Below is a small trained network, with its code and all its weights. Each question gives an input and a class and asks what happens when units are switched off, that is, made to give their printed mean instead of their output.

import numpy as np


def w(rows, s, z=0):
    codes = np.array(rows[::2]) - 128.0
    scale = np.full(codes.shape[1], s)
    scale[-1] = z or s
    return codes * scale


def norm(h):
    return h / np.sqrt((h * h).mean(-1, keepdims=True) + 1e-5)


def f(y):
    return y / 2 * (1 + np.tanh(0.7978845608 * (y + 0.044715 * y**3)))


def log_softmax(a):
    a = a - a.max(-1, keepdims=True)
    return a - np.log(np.exp(a).sum(-1, keepdims=True))


def net(x, mask):
    res = np.array(x, float).reshape(1, 4) / 4 @ E
    u = 0
    for l in range(3):
        y = f(norm(res) @ A[l][:, :-1].T + A[l][:, -1])
        res = res + np.where(mask[u : u + 5], y, B[l][:, -1]) @ B[l][:, :-1]
        u += 5
    return log_softmax(norm(res)[-1] @ U[:, :-1].T + U[:, -1])


A, B = {}, {}
E = w([
[154,174,124,145,108,166,106,9,181],'x0',
[120,105,170,110,120,179,61,139,149],'x1',
[156,160,182,65,105,184,63,69,180],'x2',
[66,54,157,163,130,187,44,188,143],'x3',
],0.012)
A[0] = w([
[150,157,130,55,132,85,207,136,110,2],'L0N1',
[142,151,109,157,125,118,193,5,129,18],'L0N2',
[136,167,115,130,125,109,180,31,141,21],'L0N3',
[138,165,114,116,130,95,187,46,138,18],'L0N4',
[130,161,121,94,125,80,215,120,127,30],'L0N5',
],0.03,0.0069)
B[0] = w([
[157,113,156,35,153,124,114,184,86,216],'L0N1',
[186,178,81,202,110,102,179,4,168,251],'L0N2',
[198,192,107,221,133,76,90,51,177,237],'L0N3',
[98,165,125,170,77,91,175,67,163,232],'L0N4',
[179,68,115,65,152,136,148,165,72,220],'L0N5',
],0.023,0.021)
A[1] = w([
[143,92,85,170,149,104,172,180,91,245],'L1N1',
[117,126,131,116,135,218,71,68,154,187],'L1N2',
[136,165,184,90,147,147,65,90,174,2],'L1N3',
[147,128,153,86,126,219,3,44,167,102],'L1N4',
[145,133,159,96,126,191,26,65,159,152],'L1N5',
],0.029,0.00098)
B[1] = w([
[68,130,139,227,132,106,117,201,165,206],'L1N1',
[98,157,230,54,69,210,155,80,121,207],'L1N2',
[192,69,4,180,133,255,83,125,65,196],'L1N3',
[102,81,119,40,47,242,95,106,173,254],'L1N4',
[17,34,71,11,113,112,96,53,173,229],'L1N5',
],0.015,0.023)
A[2] = w([
[92,186,141,172,168,137,100,77,124,4],'L2N1',
[123,246,180,183,141,170,132,80,101,51],'L2N2',
[119,254,131,138,183,113,92,82,117,65],'L2N3',
[149,228,122,165,147,147,129,72,103,22],'L2N4',
[126,221,165,173,161,104,141,39,130,103],'L2N5',
],0.026,0.0035)
B[2] = w([
[141,143,139,150,92,144,148,135,81,168],'L2N1',
[95,169,69,172,193,49,174,151,160,191],'L2N2',
[84,107,74,155,229,73,76,71,139,194],'L2N3',
[169,204,246,193,11,187,170,176,189,219],'L2N4',
[48,251,120,178,185,142,142,36,120,250],'L2N5',
],0.011,0.02)
U = w([
[62,94,117,71,85,213,95,90,136,216],'0',
[202,208,87,203,105,77,167,3,164,221],'1',
[34,120,144,236,144,106,120,235,129,2],'2',
[204,105,149,44,185,58,169,225,25,49],'3',
],0.012,0.0012)

Each question gives the input, the list of numbers given to net, and the class t.
The units are the neurons (one row each of A and B). Each row of codes is followed by its name. A weight is (code - 128) times the scale printed after its matrix; where a second scale follows, it is the last column's (A, B and U).
mask holds one flag per neuron, layer by layer. A switched-off neuron (its flag False) gives its mean, the last column of its row in B, instead of its output. The means were averaged over made-up inputs and are rounded, as every weight is.
A unit's drop is (log p(t) with every unit on - log p(t) with that unit switched off) / (log p(t) with every unit on - log p(t) with every unit switched off).
The circuit of an input: a set's keep is (log p(t) with only the set's units on - log p(t) with every unit switched off) / (log p(t) with every unit on - log p(t) with every unit switched off). Starting from the 12 units with the biggest drops (on a tie, the unit counted first), units are removed one at a time, each time the one whose removal leaves the highest keep (on an exact tie, the one counted first), for as long as the keep stays at least 0.8.
circuit, biggest first: the units of the circuit, biggest drop first
k most important neurons: the k neurons with the biggest drops, biggest first
k most important neurons of layer l: the k neurons of layer l with the biggest drops, biggest first
drop when u is switched off: that unit's drop, to one decimal
input [-5,0,-1,-8], class 3: circuit, biggest first -> (L0N1)
input [-2,8,-5,7], class 2: 3 most important neurons -> (L0N3 L0N2 L1N4)
input [-5,-5,0,-5], class 3: 2 most important neurons -> (L0N1 L0N5)
input [-3,8,1,-5], class 0: 3 most important neurons -> (L0N5 L0N4 L2N2)
input [-5,-2,2,8], class 2: 2 most important neurons -> (L0N3 L0N2)
input [-3,-4,0,3], class 2: 2 most important neurons -> (L0N2 L0N3)
input [-1,-3,1,5], class 0: 3 most important neurons -> (L0N5 L0N2 L0N4)
input [0,-1,-7,-3], class 3: 3 most important neurons of layer 0 -> (L0N5 L0N1 L0N3)
input [2,-2,1,6], class 0: 3 most important neurons -> (L0N4 L0N2 L0N5)
input [-4,-2,4,8], class 0: 2 most important neurons -> (L0N4 L0N5)
input [3,4,-8,4], class 2: 3 most important neurons -> (L0N3 L0N2 L0N4)
input [-4,5,-1,1], class 2: 2 most important neurons -> (L0N3 L0N2)
input [-7,4,3,7], class 0: 2 most important neurons -> (L0N4 L0N5)
input [-5,-3,-7,2], class 2: most important neuron of layer 1 -> (L1N1)
input [-6,7,-4,8], class 2: 2 most important neurons of layer 0 -> (L0N3 L0N2)
input [-3,6,1,-6], class 3: drop when L2N1 is switched off -> 0.0
input [-3,7,-8,-3], class 2: drop when L1N1 is switched off -> 0.4
input [-1,0,-6,4], class 2: drop when L0N2 is switched off -> 0.4
